Look-ups in named tables: a row name and a column name give one cell, copied from the table.

Nef
|  | Gid | Kurile | Zipa | Gam |
|---|---|---|---|---|
| Mopavi | 41.340 | 38.846 | 29.625 | 12.338 |
| Disalu | 49.794 | 42.662 | 21.103 | 48.993 |
| Rilofa | 47.598 | 61.692 | 61.360 | 78.550 |
| Figiz | 40.501 | 64.403 | 78.814 | 58.621 |
| Gigeke | 46.482 | 47.340 | 35.898 | 46.553 |
| Noroza | 48.838 | 39.992 | 19.008 | 41.095 |

Mopavi, Gam => 12.338
Gigeke, Gid => 46.482
Rilofa, Zipa => 61.360
Noroza, Zipa => 19.008
Disalu, Kurile => 42.662
Rilofa, Gam => 78.550
Figiz, Zipa => 78.814
Mopavi, Zipa => 29.625

Sugepon.tsv
	Sizemo	Fel	Tivuzop	Vebi	Poz	Barevoz	Baf	Kabifo	Tataza
Dod	10692	-20205	40051	-14864	-16186	-33253	-80157	-1063	17237
Zin	-32114	-32160	14982	40598	-58612	65657	53010	28186	50530
Tav	8788	-18743	19251	-38940	9310	-64844	-94778	-18640	-9416
Nel	-7770	-24338	31168	15785	-31014	20641	-26419	9160	29230
Fatu	10888	-19287	34532	-21727	-6679	-42161	-88016	-7617	7804

Sizemo of Nel: -7770
Tivuzop of Nel: 31168
Barevoz of Fatu: -42161
Poz of Fatu: -6679
Kabifo of Fatu: -7617
Tataza of Dod: 17237
Barevoz of Tav: -64844
Baf of Tav: -94778
Poz of Dod: -16186
Barevoz of Dod: -33253
Tataza of Tav: -9416
Fel of Nel: -24338
Vebi of Dod: -14864
Tivuzop of Fatu: 34532
Kabifo of Zin: 28186
Poz of Zin: -58612
Baf of Dod: -80157

Bopot =
	Vovi	Rovik	Vobufi	Babira	Sudemes	Ded	Movore	Mapizu
Soti	118	45	97	122	99	77	174	65
Zin	103	168	43	209	84	179	81	65
Zogiv	184	139	100	144	95	40	110	175

Zogiv, Movore -> 110
Zin, Rovik -> 168
Soti, Vovi -> 118
Zogiv, Mapizu -> 175
Soti, Vobufi -> 97
Soti, Rovik -> 45
Zin, Vobufi -> 43
Soti, Movore -> 174
Zogiv, Babira -> 144
Soti, Ded -> 77
Zin, Mapizu -> 65
Zogiv, Vobufi -> 100
Zin, Babira -> 209

Zoka:
|  | Bofaz | Zak | Ved | Vip | Lan | Taf | Duko | Mifave |
|---|---|---|---|---|---|---|---|---|
| Derag | 0.737 | 0.698 | 0.948 | 0.292 | 0.888 | 0.981 | 0.545 | 0.148 |
| Repi | 0.833 | 0.333 | 0.657 | 0.690 | 0.109 | 0.463 | 0.850 | 0.321 |
| Kuvev | 0.141 | 0.527 | 0.996 | 0.598 | 0.629 | 0.802 | 0.360 | 0.666 |
| Gel | 0.970 | 0.402 | 0.088 | 0.698 | 0.460 | 0.788 | 0.084 | 0.528 |
| Lil | 0.472 | 0.860 | 0.499 | 0.848 | 0.231 | 0.686 | 0.728 | 0.666 |
| Faf | 0.851 | 0.697 | 0.736 | 0.386 | 0.431 | 0.979 | 0.319 | 0.346 |

What is the Vip of Derag in Zoka?
0.292
What is the Zak of Lil in Zoka?
0.860
What is the Ved of Faf in Zoka?
0.736
What is the Zak of Kuvev in Zoka?
0.527
What is the Mifave of Faf in Zoka?
0.346
What is the Vip of Lil in Zoka?
0.848
What is the Ved of Kuvev in Zoka?
0.996
What is the Duko of Faf in Zoka?
0.319
What is the Bofaz of Repi in Zoka?
0.833
What is the Lan of Derag in Zoka?
0.888
What is the Vip of Gel in Zoka?
0.698
What is the Vip of Faf in Zoka?
0.386
What is the Lan of Gel in Zoka?
0.460
What is the Duko of Repi in Zoka?
0.850
What is the Bofaz of Kuvev in Zoka?
0.141
What is the Ved of Gel in Zoka?
0.088
What is the Taf of Repi in Zoka?
0.463
What is the Ved of Lil in Zoka?
0.499

